Here is a tiny trained network, its code and every weight. The questions are about switching its units off for an input and a class, where a switched-off unit gives its printed mean instead of its output.

import numpy as np


def w(rows, s, z=0):
    codes = np.array(rows[::2]) - 128.0
    scale = np.full(codes.shape[1], s)
    scale[-1] = z or s
    return codes * scale


def f(y):
    return y / 2 * (1 + np.tanh(0.7978845608 * (y + 0.044715 * y**3)))


def log_softmax(a):
    a = a - a.max(-1, keepdims=True)
    return a - np.log(np.exp(a).sum(-1, keepdims=True))


def net(x, mask):
    res = np.array(x, float).reshape(1, 5) / 4 @ E
    y = f(res @ A[0][:, :-1].T + A[0][:, -1])
    res = res + np.where(mask, y, B[0][:, -1]) @ B[0][:, :-1]
    return log_softmax(res[-1] @ U[:, :-1].T + U[:, -1])


A, B = {}, {}
E = w([
[60,114,69,171,152,52,48],'x0',
[2,60,168,94,118,138,191],'x1',
[129,131,125,133,145,124,139],'x2',
[132,163,97,211,9,101,201],'x3',
[127,128,137,133,134,128,127],'x4',
],0.0077)
A[0] = w([
[139,122,126,134,127,130,136,107],'n1',
[124,121,104,161,63,118,201,127],'n2',
[148,118,130,113,144,121,111,91],'n3',
[141,119,101,159,115,112,123,159],'n4',
[123,140,130,129,131,146,111,100],'n5',
[23,117,139,148,103,115,153,197],'n6',
[127,131,134,130,135,134,123,67],'n7',
[220,141,120,112,151,151,96,12],'n8',
[141,130,108,171,108,105,118,151],'n9',
[153,120,138,135,132,144,118,70],'n10',
[144,137,92,174,115,118,114,146],'n11',
[120,128,134,125,125,141,110,143],'n12',
[133,140,136,117,102,125,129,116],'n13',
[106,125,143,94,162,135,131,150],'n14',
[104,141,170,71,147,159,148,153],'n15',
[138,114,136,121,119,129,126,153],'n16',
[117,130,125,150,79,119,170,94],'n17',
[163,141,122,115,136,146,118,138],'n18',
[253,141,125,134,150,136,91,208],'n19',
[106,113,125,137,127,116,145,87],'n20',
[135,118,114,154,124,130,127,153],'n21',
[140,120,127,89,192,118,55,225],'n22',
[183,123,150,111,103,138,164,101],'n23',
[161,125,121,115,125,139,140,95],'n24',
[201,124,147,124,95,151,173,218],'n25',
[128,133,129,110,129,149,128,134],'n26',
[147,117,117,86,196,119,52,2],'n27',
[141,146,87,186,116,107,106,146],'n28',
[110,122,198,56,145,175,148,162],'n29',
[54,115,101,135,156,92,74,14],'n30',
[24,118,106,145,157,76,57,196],'n31',
[123,123,136,136,136,141,125,133],'n32',
[144,115,100,116,139,135,133,109],'n33',
[130,135,122,153,122,131,121,152],'n34',
[115,144,130,136,120,106,130,131],'n35',
[140,120,98,140,101,99,122,154],'n36',
[137,157,86,184,109,93,105,148],'n37',
],0.012,0.0062)
B[0] = w([
[114,128,127,129,125,143,122,123],'n1',
[106,208,122,166,125,187,166,212],'n2',
[125,152,130,134,119,143,146,132],'n3',
[137,85,141,138,121,100,109,157],'n4',
[123,129,124,127,130,134,147,122],'n5',
[148,175,131,51,173,170,137,231],'n6',
[118,135,128,129,127,135,150,115],'n7',
[114,175,145,21,166,160,147,170],'n8',
[128,77,130,130,114,99,102,165],'n9',
[113,146,117,123,137,149,148,122],'n10',
[134,79,127,131,121,88,101,167],'n11',
[135,127,123,124,150,120,129,136],'n12',
[136,140,119,138,152,135,140,131],'n13',
[155,105,119,105,118,97,107,170],'n14',
[145,78,130,120,115,81,82,192],'n15',
[139,128,124,126,142,113,125,139],'n16',
[131,193,139,135,141,184,146,169],'n17',
[130,146,136,150,112,141,141,154],'n18',
[90,206,113,225,98,195,184,255],'n19',
[127,142,129,138,101,161,114,129],'n20',
[130,112,127,130,116,114,113,142],'n21',
[119,167,138,9,166,170,161,249],'n22',
[110,182,118,145,119,179,138,166],'n23',
[113,151,132,131,118,151,131,132],'n24',
[119,156,136,52,161,153,130,228],'n25',
[126,123,119,138,150,113,132,137],'n26',
[123,166,126,230,73,159,154,183],'n27',
[138,60,129,127,126,79,99,181],'n28',
[141,40,111,119,133,31,74,226],'n29',
[114,182,148,41,169,177,173,169],'n30',
[133,189,127,239,73,174,163,247],'n31',
[132,122,114,116,124,134,125,131],'n32',
[125,130,150,132,119,142,127,126],'n33',
[125,101,119,126,121,115,121,142],'n34',
[127,119,129,132,119,135,114,135],'n35',
[138,98,132,158,146,93,116,157],'n36',
[146,53,136,125,122,80,90,189],'n37',
],0.014,0.0095)
U = w([
[112,171,156,30,228,175,157,134],'0',
[102,178,100,245,43,180,168,64],'1',
[190,2,123,116,132,7,24,255],'2',
],0.0064,0.00081)

Each question gives the input, the list of numbers given to net, and the class t.
The units are the neurons (one row each of A and B). Each row of codes is followed by its name. A weight is (code - 128) times the scale printed after its matrix; where a second scale follows, it is the last column's (A, B and U).
mask holds one flag per neuron, in row order. A switched-off neuron (its flag False) gives its mean, the last column of its row in B, instead of its output. The means were averaged over made-up inputs and are rounded, as every weight is.
A unit's drop is (log p(t) with every unit on - log p(t) with that unit switched off) / (log p(t) with every unit on - log p(t) with every unit switched off).
The circuit of an input: a set's keep is (log p(t) with only the set's units on - log p(t) with every unit switched off) / (log p(t) with every unit on - log p(t) with every unit switched off). Starting from the 12 units with the biggest drops (on a tie, the unit counted first), units are removed one at a time, each time the one whose removal leaves the highest keep (on an exact tie, the one counted first), for as long as the keep stays at least 0.8.
circuit, biggest first: the units of the circuit, biggest drop first
unit that matters most: the unit with the biggest drop
k most important neurons: the k neurons with the biggest drops, biggest first
drop of u: that unit's drop, to one decimal
input [-3,4,6,6,8], class 0: 2 most important neurons : [n31; n19]
input [-8,1,-4,7,7], class 0: circuit, biggest first : [n25]
input [4,-6,5,-8,-2], class 1: 2 most important neurons : [n27; n19]
input [8,-1,-7,-7,-7], class 1: 2 most important neurons : [n31; n27]
input [8,-3,7,-8,-2], class 1: 2 most important neurons : [n31; n27]
input [1,-6,-6,-7,-7], class 1: 4 most important neurons : [n27; n19; n6; n25]
input [2,-8,4,-2,-8], class 1: 4 most important neurons : [n19; n27; n6; n30]
input [7,-7,-7,1,1], class 2: 4 most important neurons : [n37; n28; n2; n11]
input [4,0,-3,-5,-4], class 1: 4 most important neurons : [n31; n27; n25; n6]
input [3,-1,-5,-8,1], class 1: 2 most important neurons : [n27; n31]
input [8,-2,4,-8,5], class 1: 2 most important neurons : [n31; n27]
input [-3,1,6,4,-2], class 0: drop of n19 : 1.7
input [1,-6,3,4,-8], class 2: drop of n28 : 0.2
input [-4,6,7,0,-3], class 2: unit that matters most : n29
input [-3,3,8,7,-6], class 0: drop of n31 : 0.7
